Here is a tiny trained network, its code and every weight. The questions are about switching its units off for an input and a class, where a switched-off unit gives its printed mean instead of its output.

import numpy as np


def w(rows, s, z=0):
    codes = np.array(rows[::2]) - 128.0
    scale = np.full(codes.shape[1], s)
    scale[-1] = z or s
    return codes * scale


def f(y):
    return np.maximum(y, 0)


def log_softmax(a):
    a = a - a.max(-1, keepdims=True)
    return a - np.log(np.exp(a).sum(-1, keepdims=True))


def net(x, mask):
    res = np.array(x, float).reshape(1, 4) / 4 @ E
    y = f(res @ A[0][:, :-1].T + A[0][:, -1])
    res = res + np.where(mask, y, B[0][:, -1]) @ B[0][:, :-1]
    return log_softmax(res[-1] @ U[:, :-1].T + U[:, -1])


A, B = {}, {}
E = w([
[134,114,116,122,156,35,217,2,189,102,173],'x0',
[172,121,90,145,125,45,13,98,198,114,40],'x1',
[177,110,58,115,127,160,202,85,77,94,7],'x2',
[125,96,105,176,224,95,156,230,172,56,122],'x3',
],0.0069)
A[0] = w([
[119,132,145,127,148,120,127,163,120,102,110,126],'N0',
[116,129,140,115,95,157,102,70,91,153,147,91],'N1',
[119,123,149,118,152,179,198,149,99,142,200,100],'N2',
[124,115,115,96,128,88,73,130,143,125,112,107],'N3',
[129,141,135,128,138,165,175,139,128,125,149,188],'N4',
[141,121,153,125,125,148,94,88,113,151,156,119],'N5',
[120,130,128,122,133,155,181,126,106,125,96,118],'N6',
[134,117,123,123,99,89,82,140,146,113,102,91],'N7',
[117,117,129,121,119,161,111,151,129,144,116,100],'N8',
[128,113,132,133,105,148,112,194,111,145,111,127],'N9',
[126,135,125,143,136,83,172,104,152,97,159,165],'N10',
[133,123,133,122,113,156,90,165,131,122,139,155],'N11',
[124,134,131,137,122,131,108,126,133,132,150,243],'N12',
[111,137,122,151,117,146,110,162,102,139,111,91],'N13',
[129,147,112,112,141,141,174,114,108,119,48,95],'N14',
[137,131,123,130,128,176,101,189,123,133,106,115],'N15',
[121,125,141,130,118,197,192,145,93,146,213,101],'N16',
[139,126,103,140,141,84,167,106,145,127,167,96],'N17',
[135,128,130,110,151,52,208,41,167,132,174,98],'N18',
[124,141,125,122,65,183,91,31,88,149,128,125],'N19',
[124,137,132,138,104,132,86,130,156,137,208,102],'N20',
[127,109,122,122,141,124,120,118,120,132,126,254],'N21',
[140,123,131,135,125,120,90,142,116,119,187,90],'N22',
[138,116,128,131,157,77,4,89,163,129,52,115],'N23',
[132,134,156,110,126,100,84,149,129,125,187,100],'N24',
[144,136,128,126,78,145,66,43,117,149,124,94],'N25',
[120,131,115,131,129,149,203,114,103,115,1,108],'N26',
[132,145,124,109,119,177,91,186,89,121,104,130],'N27',
[141,132,120,132,133,61,42,114,182,129,74,108],'N28',
[155,131,120,124,188,92,153,198,145,113,123,113],'N29',
[135,109,130,104,116,141,175,163,114,134,176,96],'N30',
[131,117,107,136,208,78,161,224,147,90,108,132],'N31',
[118,121,136,127,127,159,165,119,124,94,48,137],'N32',
[110,114,129,127,127,100,158,86,159,126,140,88],'N33',
[133,129,132,108,98,168,89,155,126,135,116,90],'N34',
[142,118,122,130,140,140,138,94,113,141,56,102],'N35',
[134,117,116,129,133,170,174,157,110,110,189,90],'N36',
[131,125,116,123,125,159,172,124,112,122,100,105],'N37',
[126,123,127,144,135,171,97,164,96,141,108,95],'N38',
[114,90,143,115,127,117,90,143,133,117,187,135],'N39',
[121,127,118,146,206,94,182,225,184,92,98,74],'N40',
[108,153,161,133,152,113,57,142,165,142,251,107],'N41',
[91,131,131,121,121,96,91,151,156,146,212,108],'N42',
],0.0095,0.0071)
B[0] = w([
[116,124,136,118,112,131,114,102,125,136,147,161],'N0',
[85,100,144,134,97,125,122,103,132,139,194,170],'N1',
[88,164,113,154,139,94,207,127,124,87,112,205],'N2',
[113,142,130,151,130,113,171,122,133,104,129,175],'N3',
[113,171,133,105,86,99,132,153,132,111,79,198],'N4',
[111,108,127,116,103,121,119,124,137,140,160,160],'N5',
[148,116,102,144,132,97,153,132,126,131,132,167],'N6',
[110,146,123,151,150,120,183,107,119,111,143,171],'N7',
[117,113,135,139,158,145,115,108,124,112,141,150],'N8',
[114,128,134,128,176,151,82,116,131,100,121,183],'N9',
[133,143,136,110,159,158,64,135,120,120,70,211],'N10',
[133,137,133,123,162,143,89,126,134,123,97,185],'N11',
[158,170,133,53,55,107,64,201,127,148,13,224],'N12',
[124,117,136,143,174,155,119,97,128,112,144,155],'N13',
[191,97,119,136,158,96,153,124,122,135,155,177],'N14',
[115,118,138,130,187,160,91,97,126,112,118,184],'N15',
[79,163,126,163,117,87,204,120,131,80,125,209],'N16',
[119,118,136,143,185,159,101,111,121,109,129,174],'N17',
[87,113,145,152,231,187,42,103,115,80,137,237],'N18',
[82,91,139,114,54,112,101,113,144,149,195,207],'N19',
[169,94,102,139,138,106,136,131,127,137,149,179],'N20',
[149,182,127,40,54,116,42,226,127,144,5,233],'N21',
[153,98,120,138,145,110,140,113,122,123,149,155],'N22',
[85,168,119,155,138,91,227,134,115,72,101,255],'N23',
[173,102,115,136,141,100,137,122,127,132,143,175],'N24',
[78,95,149,135,84,141,134,99,137,141,211,188],'N25',
[221,101,108,138,164,64,134,145,137,142,144,210],'N26',
[111,127,140,129,185,149,64,108,124,95,110,196],'N27',
[85,174,122,148,140,107,211,140,112,88,122,235],'N28',
[102,117,141,120,81,124,118,106,133,148,175,197],'N29',
[106,146,119,146,134,111,176,118,124,107,123,165],'N30',
[94,108,147,97,46,122,105,101,142,160,177,245],'N31',
[190,122,116,124,135,88,128,145,123,140,121,184],'N32',
[115,122,147,145,178,150,106,95,120,113,140,165],'N33',
[112,116,134,142,182,156,112,91,131,111,156,162],'N34',
[166,110,105,150,148,96,152,144,128,134,156,169],'N35',
[99,153,124,149,131,108,183,122,122,99,130,174],'N36',
[154,105,109,146,140,98,151,128,142,129,142,160],'N37',
[109,116,131,138,192,152,101,99,126,109,140,168],'N38',
[167,105,111,128,135,107,136,132,127,138,127,181],'N39',
[78,80,137,139,64,123,119,85,122,151,234,225],'N40',
[225,83,96,140,155,81,149,125,123,150,146,232],'N41',
[196,99,103,135,146,99,138,126,124,136,145,197],'N42',
],0.02,0.0086)
U = w([
[83,195,112,173,131,86,210,141,115,84,108,94],'0',
[245,63,69,144,160,80,136,149,134,149,150,118],'1',
[106,115,168,144,220,165,55,93,119,100,115,107],'2',
[80,84,164,107,48,113,115,100,153,158,212,141],'3',
[152,175,136,71,91,129,104,203,144,151,59,253],'4',
[146,149,144,160,136,169,141,112,138,158,139,78],'5',
[128,113,133,145,145,154,162,142,152,153,132,95],'6',
],0.011,0.0039)

Each question gives the input, the list of numbers given to net, and the class t.
The units are the neurons (one row each of A and B). Each row of codes is followed by its name. A weight is (code - 128) times the scale printed after its matrix; where a second scale follows, it is the last column's (A, B and U).
mask holds one flag per neuron, in row order. A switched-off neuron (its flag False) gives its mean, the last column of its row in B, instead of its output. The means were averaged over made-up inputs and are rounded, as every weight is.
A unit's drop is (log p(t) with every unit on - log p(t) with that unit switched off) / (log p(t) with every unit on - log p(t) with every unit switched off).
The circuit of an input: a set's keep is (log p(t) with only the set's units on - log p(t) with every unit switched off) / (log p(t) with every unit on - log p(t) with every unit switched off). Starting from the 12 units with the biggest drops (on a tie, the unit counted first), units are removed one at a time, each time the one whose removal leaves the highest keep (on an exact tie, the one counted first), for as long as the keep stays at least 0.8.
units of the circuit, in order: the units of the circuit, biggest drop first
k most important neurons: the k neurons with the biggest drops, biggest first
drop when u is switched off: that unit's drop, to one decimal
input [-1,2,4,-3], class 1: units of the circuit, in order -> [N26]
input [8,-1,0,-8], class 2: 3 most important neurons -> [N18, N31, N40]
input [6,1,-6,2], class 1: 2 most important neurons -> [N41, N42]
input [-5,2,7,-7], class 1: 2 most important neurons -> [N26, N31]
input [-7,-6,5,7], class 2: 2 most important neurons -> [N27, N15]
input [-6,-5,-5,3], class 2: 4 most important neurons -> [N23, N27, N15, N28]
input [3,-5,-6,5], class 1: 3 most important neurons -> [N41, N23, N42]
input [5,1,-5,2], class 1: 3 most important neurons -> [N41, N42, N27]
input [5,4,2,-6], class 3: 2 most important neurons -> [N19, N25]
input [1,-4,-5,-1], class 1: 2 most important neurons -> [N41, N23]
input [-7,0,-6,5], class 2: 4 most important neurons -> [N27, N15, N9, N26]
input [-3,1,7,-8], class 3: 4 most important neurons -> [N19, N25, N41, N1]
input [-6,6,0,-7], class 3: 3 most important neurons -> [N19, N25, N18]
input [0,-3,2,3], class 4: 2 most important neurons -> [N23, N28]
input [7,-1,-5,7], class 2: 4 most important neurons -> [N18, N10, N17, N19]
input [8,-3,-4,-5], class 2: units of the circuit, in order -> [N18]
input [0,8,-4,-6], class 0: drop when N23 is switched off -> 1.5
input [8,-2,6,-2], class 2: drop when N18 is switched off -> 1.8
input [-5,7,3,-6], class 0: drop when N23 is switched off -> 4.4
input [5,4,2,-7], class 3: units of the circuit, in order -> [N19]
input [-5,-3,-5,-5], class 1: drop when N41 is switched off -> 1.1
